Below is a small trained network, with its code and all its weights. Each question gives an input and a class and asks what happens when units are switched off, that is, made to give their printed mean instead of their output.

import numpy as np


def w(rows, s, z=0):
    codes = np.array(rows[::2]) - 128.0
    scale = np.full(codes.shape[1], s)
    scale[-1] = z or s
    return codes * scale


def norm(h):
    return h / np.sqrt((h * h).mean(-1, keepdims=True) + 1e-5)


def f(y):
    return y / 2 * (1 + np.tanh(0.7978845608 * (y + 0.044715 * y**3)))


def log_softmax(a):
    a = a - a.max(-1, keepdims=True)
    return a - np.log(np.exp(a).sum(-1, keepdims=True))


def net(x, mask):
    res = np.array(x, float).reshape(1, 6) / 4 @ E
    u = 0
    for l in range(2):
        y = f(norm(res) @ A[l][:, :-1].T + A[l][:, -1])
        res = res + np.where(mask[u : u + 10], y, B[l][:, -1]) @ B[l][:, :-1]
        u += 10
    return log_softmax(norm(res)[-1] @ U[:, :-1].T + U[:, -1])


A, B = {}, {}
E = w([
[2,190,80,144],'x0',
[153,104,93,111],'x1',
[33,14,159,53],'x2',
[125,133,136,125],'x3',
[96,148,174,153],'x4',
[134,86,95,173],'x5',
],0.0079)
A[0] = w([
[163,172,74,180,109],'L0N1',
[151,182,70,174,170],'L0N2',
[196,172,118,187,248],'L0N3',
[106,205,156,46,134],'L0N4',
[166,188,171,8,161],'L0N5',
[165,119,97,58,160],'L0N6',
[36,157,79,174,74],'L0N7',
[46,32,140,111,183],'L0N8',
[116,139,108,48,4],'L0N9',
[90,167,98,93,89],'L0N10',
],0.011,0.0037)
B[0] = w([
[103,134,237,51,185],'L0N1',
[104,140,49,54,199],'L0N2',
[33,134,148,33,254],'L0N3',
[75,100,136,154,164],'L0N4',
[46,103,150,224,191],'L0N5',
[67,103,117,240,169],'L0N6',
[101,82,57,155,178],'L0N7',
[112,227,104,3,227],'L0N8',
[185,111,157,124,124],'L0N9',
[113,119,98,152,140],'L0N10',
],0.0067,0.007)
A[1] = w([
[109,94,68,169,133],'L1N1',
[190,89,159,146,154],'L1N2',
[112,105,33,90,210],'L1N3',
[127,128,123,163,115],'L1N4',
[43,147,196,134,184],'L1N5',
[98,179,130,68,153],'L1N6',
[175,217,111,155,78],'L1N7',
[98,99,167,80,41],'L1N8',
[196,108,230,127,140],'L1N9',
[173,250,145,144,1],'L1N10',
],0.014,0.0034)
B[1] = w([
[127,48,208,166,145],'L1N1',
[77,157,122,209,160],'L1N2',
[192,138,194,173,223],'L1N3',
[177,205,126,120,118],'L1N4',
[232,84,145,123,250],'L1N5',
[184,96,128,229,254],'L1N6',
[108,176,54,34,128],'L1N7',
[147,224,157,110,176],'L1N8',
[1,95,28,222,194],'L1N9',
[172,223,176,77,143],'L1N10',
],0.0078,0.0088)
U = w([
[180,135,136,138,181],'0',
[167,134,151,140,128],'1',
[147,180,104,2,187],'2',
[102,127,75,160,4],'3',
],0.014,0.0038)

Each question gives the input, the list of numbers given to net, and the class t.
The units are the neurons (one row each of A and B). Each row of codes is followed by its name. A weight is (code - 128) times the scale printed after its matrix; where a second scale follows, it is the last column's (A, B and U).
mask holds one flag per neuron, layer by layer. A switched-off neuron (its flag False) gives its mean, the last column of its row in B, instead of its output. The means were averaged over made-up inputs and are rounded, as every weight is.
A unit's drop is (log p(t) with every unit on - log p(t) with that unit switched off) / (log p(t) with every unit on - log p(t) with every unit switched off).
The circuit of an input: a set's keep is (log p(t) with only the set's units on - log p(t) with every unit switched off) / (log p(t) with every unit on - log p(t) with every unit switched off). Starting from the 12 units with the biggest drops (on a tie, the unit counted first), units are removed one at a time, each time the one whose removal leaves the highest keep (on an exact tie, the one counted first), for as long as the keep stays at least 0.8.
circuit, biggest first: the units of the circuit, biggest drop first
unit that matters most: the unit with the biggest drop
k most important neurons: the k neurons with the biggest drops, biggest first
top k neurons in layer l: the k neurons of layer l with the biggest drops, biggest first
drop when u is switched off: that unit's drop, to one decimal
input [-5,2,5,6,2,4], class 2: circuit, biggest first -> L0N8
input [3,-4,6,8,-4,4], class 2: 3 most important neurons -> L0N8; L0N5; L1N9
input [1,6,0,3,-1,-3], class 1: 2 most important neurons -> L1N9; L1N1
input [6,1,5,-3,-8,-2], class 0: circuit, biggest first -> L0N3; L1N3; L1N9
input [-2,-3,8,-5,-1,6], class 2: top 2 neurons in layer 0 -> L0N8; L0N5
input [-8,3,5,5,-6,-5], class 3: 2 most important neurons -> L0N3; L1N9
input [-5,-7,-7,-3,4,-2], class 2: 2 most important neurons -> L1N10; L1N7
input [-8,-2,6,0,0,3], class 3: top 3 neurons in layer 1 -> L1N9; L1N5; L1N2
input [-8,-7,8,6,-2,0], class 2: 2 most important neurons -> L0N8; L1N6
input [-8,4,-6,0,2,1], class 3: 2 most important neurons -> L1N9; L0N8
input [0,-4,-4,4,3,-3], class 2: top 2 neurons in layer 1 -> L1N9; L1N3
input [-4,-5,-6,-8,2,-5], class 2: top 3 neurons in layer 1 -> L1N10; L1N3; L1N7
input [3,6,0,-1,4,1], class 0: 2 most important neurons -> L1N3; L1N9
input [-7,-8,3,-6,4,2], class 3: unit that matters most -> L1N9
input [2,8,2,5,-6,-1], class 0: top 2 neurons in layer 1 -> L1N3; L1N9
input [-2,-2,-5,2,4,-2], class 2: top 3 neurons in layer 0 -> L0N2; L0N6; L0N7
input [-6,4,-3,6,4,2], class 3: 2 most important neurons -> L1N9; L0N8
input [4,-4,8,-3,1,2], class 2: drop when L0N8 is switched off -> 1.2
input [-3,-7,7,4,-4,2], class 2: drop when L0N8 is switched off -> 0.3
input [-7,6,-6,8,-3,-5], class 3: drop when L1N9 is switched off -> 1.0
input [-8,0,2,0,5,4], class 3: drop when L1N9 is switched off -> 0.2
input [4,-1,-7,1,0,2], class 2: most important neuron -> L0N5
